Here is a tiny trained network, its code and every weight. The questions are about switching its units off for an input and a target symbol, where a switched-off unit gives its printed mean instead of its output.

import numpy as np


def w(rows, s, z=0):
    codes = np.array(rows[::2]) - 128.0
    scale = np.full(codes.shape[1], s)
    scale[-1] = z or s
    return codes * scale


def f(y):
    return np.maximum(y, 0)


def softmax(a):
    e = np.exp(a - a.max(-1, keepdims=True))
    return e / e.sum(-1, keepdims=True)


def log_softmax(a):
    a = a - a.max(-1, keepdims=True)
    return a - np.log(np.exp(a).sum(-1, keepdims=True))


def net(x, mask):
    ids = ['αγδζξτφψ'.index(c) for c in x.split()]
    T = len(ids)
    res = E[ids] + P[:T]
    r = res
    for j in range(3):
        rows = slice(2 * j, 2 * j + 2)
        q, k, v = (r @ M[0][rows].T for M in (Q, K, V))
        z = softmax(np.where(np.tri(T) > 0, q @ k.T / 2**0.5, -1e9)) @ v
        o = O[0][rows]
        res = res + np.where(mask[j], z, o[:, -1]) @ o[:, :-1]
    y = f(res @ A[0][:, :-1].T + A[0][:, -1])
    res = res + np.where(mask[3:15], y, B[0][:, -1]) @ B[0][:, :-1]
    return log_softmax(res[-1] @ U[:, :-1].T + U[:, -1])


Q, K, V, O, A, B = {}, {}, {}, {}, {}, {}
E = w([
[185,52,144],'α',
[75,62,94],'γ',
[91,151,156],'δ',
[134,31,94],'ζ',
[182,54,145],'ξ',
[190,47,142],'τ',
[40,127,122],'φ',
[220,228,247],'ψ',
],0.014)
P = w([
[99,86,186],'0',
[103,90,175],'1',
[112,89,163],'2',
[117,92,153],'3',
[124,95,142],'4',
[130,100,131],'5',
[125,123,132],'6',
[142,112,113],'7',
[90,82,207],'8',
[182,163,36],'9',
[82,67,224],'10',
[190,174,20],'11',
[69,61,250],'12',
[170,163,49],'13',
],0.015)
Q[0] = w([
[89,4,183],'head 1',
[150,207,28],'head 1',
[172,123,164],'head 2',
[187,191,179],'head 2',
[185,129,138],'head 3',
[142,149,181],'head 3',
],0.045)
K[0] = w([
[136,229,2],'head 1',
[60,99,220],'head 1',
[70,166,124],'head 2',
[78,176,198],'head 2',
[246,110,108],'head 3',
[174,86,190],'head 3',
],0.034)
V[0] = w([
[103,238,160],'head 1',
[9,105,53],'head 1',
[153,113,149],'head 2',
[83,126,174],'head 2',
[214,81,120],'head 3',
[251,140,170],'head 3',
],0.012)
O[0] = w([
[13,202,179,1],'head 1',
[25,119,92,121],'head 1',
[174,147,119,158],'head 2',
[49,97,228,173],'head 2',
[38,113,254,185],'head 3',
[76,35,247,147],'head 3',
],0.0086,0.0075)
A[0] = w([
[102,89,136,81],'neuron 1',
[184,246,248,98],'neuron 2',
[46,97,112,66],'neuron 3',
[152,190,225,170],'neuron 4',
[151,223,179,122],'neuron 5',
[154,228,195,32],'neuron 6',
[184,137,155,49],'neuron 7',
[113,112,140,100],'neuron 8',
[142,216,213,156],'neuron 9',
[182,142,138,140],'neuron 10',
[21,125,103,2],'neuron 11',
[160,126,125,177],'neuron 12',
],0.014,0.0087)
B[0] = w([
[171,138,103,200],'neuron 1',
[174,3,112,201],'neuron 2',
[108,119,26,170],'neuron 3',
[92,212,177,253],'neuron 4',
[89,177,126,154],'neuron 5',
[219,200,130,152],'neuron 6',
[103,165,82,175],'neuron 7',
[149,132,99,172],'neuron 8',
[61,91,96,193],'neuron 9',
[90,127,131,187],'neuron 10',
[214,187,188,149],'neuron 11',
[136,135,185,194],'neuron 12',
],0.03,0.012)
U = w([
[181,95,129,123],'α',
[153,29,18,137],'γ',
[60,110,52,178],'δ',
[255,18,105,136],'ζ',
[180,96,131,94],'ξ',
[180,99,132,148],'τ',
[207,124,55,3],'φ',
[119,25,102,93],'ψ',
],0.0078,0.0053)

Each question gives the input, a string of symbols that net reads in full, and the target symbol t.
The units are the heads (2 rows each of Q, K, V and O) and the neurons (one row each of A and B). Each row of codes is followed by its name. A weight is (code - 128) times the scale printed after its matrix; where a second scale follows, it is the last column's (O, A, B and U).
mask holds one flag per unit, heads first, then neurons. A switched-off unit (its flag False) gives its mean, the last column of its rows in O or B, instead of its output. The means were averaged over made-up inputs and are rounded, as every weight is.
A unit's drop is (log p(t) with every unit on - log p(t) with that unit switched off) / (log p(t) with every unit on - log p(t) with every unit switched off).
The circuit of an input: a set's keep is (log p(t) with only the set's units on - log p(t) with every unit switched off) / (log p(t) with every unit on - log p(t) with every unit switched off). Starting from the 12 units with the biggest drops (on a tie, the unit counted first), units are removed one at a time, each time the one whose removal leaves the highest keep (on an exact tie, the one counted first), for as long as the keep stays at least 0.8.
circuit, biggest first: the units of the circuit, biggest drop first
most important unit: the unit with the biggest drop
k most important neurons: the k neurons with the biggest drops, biggest first
which heads matter: for each layer, one digit per head in row order, 1 if its drop is at least 0.15 and else 0, layers parted by /
input ζ ξ ζ τ, target ζ: circuit, biggest first => [neuron 4; neuron 9]
input τ γ δ δ α δ ζ ξ δ ζ δ, target ζ: circuit, biggest first => [neuron 4; head 1]
input α δ ζ δ ψ, target ψ: which heads matter => 000
input δ γ δ δ γ φ φ τ, target φ: which heads matter => 101
input α γ α δ δ ξ δ τ, target δ: circuit, biggest first => [head 1; head 3; neuron 3]
input τ δ δ φ ψ γ ξ ψ ζ α τ φ ξ, target φ: which heads matter => 101
input γ δ δ ξ ζ ξ γ ξ, target γ: circuit, biggest first => [head 1; neuron 3; head 3; neuron 4]
input τ ξ τ δ δ τ α γ τ, target γ: circuit, biggest first => [head 1; neuron 3; neuron 4]
input α ζ α τ ψ δ ξ γ φ γ, target φ: most important unit => neuron 11
input δ ζ δ ψ ξ δ δ τ δ ξ τ δ ξ, target δ: which heads matter => 100
input δ ξ δ φ φ α δ φ δ, target φ: 2 most important neurons => [neuron 11; neuron 2]
input φ ζ γ α α τ γ τ δ ζ τ α, target τ: which heads matter => 101
input ξ ζ γ γ γ α, target γ: circuit, biggest first => [head 1; head 3; neuron 3; neuron 4]
input δ ζ ξ, target ζ: which heads matter => 100
input ζ δ δ ξ τ ξ δ φ δ ψ, target ψ: circuit, biggest first => [neuron 2; neuron 9; neuron 4; head 3]
input τ α γ τ δ ψ δ ψ α α τ α, target τ: most important unit => head 3
input δ α φ ψ ξ τ φ φ ζ γ α, target γ: which heads matter => 100
input α δ γ φ γ φ ξ τ τ τ δ γ δ, target γ: circuit, biggest first => [neuron 4; head 3]
input ζ δ δ α φ γ δ τ δ δ δ δ δ α, target δ: 3 most important neurons => [neuron 4; neuron 3; neuron 9]
input δ ξ ζ δ δ τ τ α ξ φ ψ, target δ: 3 most important neurons => [neuron 4; neuron 9; neuron 3]
input τ α δ ζ ζ α φ φ ξ, target φ: most important unit => neuron 11
input τ δ δ γ δ τ φ ψ δ α τ ψ ξ, target ψ: circuit, biggest first => [neuron 2; neuron 9; neuron 4; head 1]
input δ α τ δ α φ δ δ γ ψ α ζ τ, target ζ: circuit, biggest first => [head 1; neuron 4]
input τ δ α ζ γ τ, target γ: circuit, biggest first => [head 1; head 3; neuron 3; neuron 4]
input α τ ψ δ δ ξ τ γ, target γ: 3 most important neurons => [neuron 4; neuron 11; neuron 6]
input δ φ ψ α φ τ, target φ: 3 most important neurons => [neuron 11; neuron 3; neuron 2]
input ζ δ α γ τ δ δ γ φ δ φ α, target φ: 4 most important neurons => [neuron 11; neuron 3; neuron 1; neuron 2]
input γ α α γ φ α, target φ: 3 most important neurons => [neuron 11; neuron 3; neuron 2]
input γ ξ ζ ξ ζ ξ ζ ξ φ δ τ ξ, target τ: most important unit => head 1
